Here is a tiny trained network, its code and every weight. The questions are about switching its units off for an input and a class, where a switched-off unit gives its printed mean instead of its output.

import numpy as np


def w(rows, s, z=0):
    codes = np.array(rows[::2]) - 128.0
    scale = np.full(codes.shape[1], s)
    scale[-1] = z or s
    return codes * scale


def f(y):
    return np.maximum(y, 0)


def log_softmax(a):
    a = a - a.max(-1, keepdims=True)
    return a - np.log(np.exp(a).sum(-1, keepdims=True))


def net(x, mask):
    res = np.array(x, float).reshape(1, 4) / 4 @ E
    y = f(res @ A[0][:, :-1].T + A[0][:, -1])
    res = res + np.where(mask, y, B[0][:, -1]) @ B[0][:, :-1]
    return log_softmax(res[-1] @ U[:, :-1].T + U[:, -1])


A, B = {}, {}
E = w([
[136,88,32,173,149,250,172],'x0',
[144,87,200,69,82,182,180],'x1',
[133,120,127,130,129,124,124],'x2',
[179,164,86,148,25,68,172],'x3',
],0.011)
A[0] = w([
[171,124,95,174,17,105,188,121],'n1',
[77,171,27,219,181,102,82,35],'n2',
[133,109,35,219,121,224,204,3],'n3',
[163,63,209,54,63,223,191,76],'n4',
[170,177,40,134,111,80,191,107],'n5',
[87,58,152,114,255,150,110,66],'n6',
],0.0086,0.0042)
B[0] = w([
[141,24,172,158,201,173,183,253],'n1',
[198,135,42,56,184,130,80,230],'n2',
[76,255,188,124,42,23,159,254],'n3',
[220,139,43,75,103,122,31,252],'n4',
[129,105,164,50,200,189,176,226],'n5',
[206,50,221,143,133,112,221,217],'n6',
],0.0094,0.0086)
U = w([
[125,97,177,135,199,195,221,73],'0',
[66,212,174,122,68,16,146,111],'1',
[149,132,2,105,157,156,65,65],'2',
[71,137,118,151,151,183,141,248],'3',
],0.0099,0.016)

Each question gives the input, the list of numbers given to net, and the class t.
The units are the neurons (one row each of A and B). Each row of codes is followed by its name. A weight is (code - 128) times the scale printed after its matrix; where a second scale follows, it is the last column's (A, B and U).
mask holds one flag per neuron, in row order. A switched-off neuron (its flag False) gives its mean, the last column of its row in B, instead of its output. The means were averaged over made-up inputs and are rounded, as every weight is.
A unit's drop is (log p(t) with every unit on - log p(t) with that unit switched off) / (log p(t) with every unit on - log p(t) with every unit switched off).
The circuit of an input: a set's keep is (log p(t) with only the set's units on - log p(t) with every unit switched off) / (log p(t) with every unit on - log p(t) with every unit switched off). Starting from all 6 units, units are removed one at a time, each time the one whose removal leaves the highest keep (on an exact tie, the one counted first), for as long as the keep stays at least 0.8.
circuit, biggest first: the units of the circuit, biggest drop first
most important unit: the unit with the biggest drop
k most important neurons: the k neurons with the biggest drops, biggest first
drop of u: that unit's drop, to one decimal
input [-3,-4,5,-8], class 0: circuit, biggest first : [n6]
input [7,7,7,0], class 1: 2 most important neurons : [n3, n2]
input [2,8,-3,6], class 2: 2 most important neurons : [n4, n6]
input [-6,0,-5,6], class 0: circuit, biggest first : [n3, n1]
input [-8,0,1,-8], class 0: 2 most important neurons : [n3, n6]
input [-5,6,-1,6], class 0: 3 most important neurons : [n1, n3, n2]
input [2,-3,-5,7], class 0: 2 most important neurons : [n1, n5]
input [-6,2,-7,6], class 3: 3 most important neurons : [n3, n6, n1]
input [8,-3,4,6], class 1: 2 most important neurons : [n3, n6]
input [-3,-5,-1,-3], class 2: 2 most important neurons : [n3, n2]
input [6,-4,5,3], class 1: 2 most important neurons : [n3, n4]
input [2,-1,-7,7], class 0: 2 most important neurons : [n1, n5]
input [-1,-8,1,5], class 2: 2 most important neurons : [n2, n6]
input [0,2,2,1], class 2: 2 most important neurons : [n3, n6]
input [-7,-3,6,8], class 0: most important unit : n1
input [6,-5,-2,4], class 1: drop of n2 : -0.1
input [8,1,2,-1], class 1: drop of n6 : 0.0
input [7,-1,4,-6], class 1: drop of n5 : 0.1
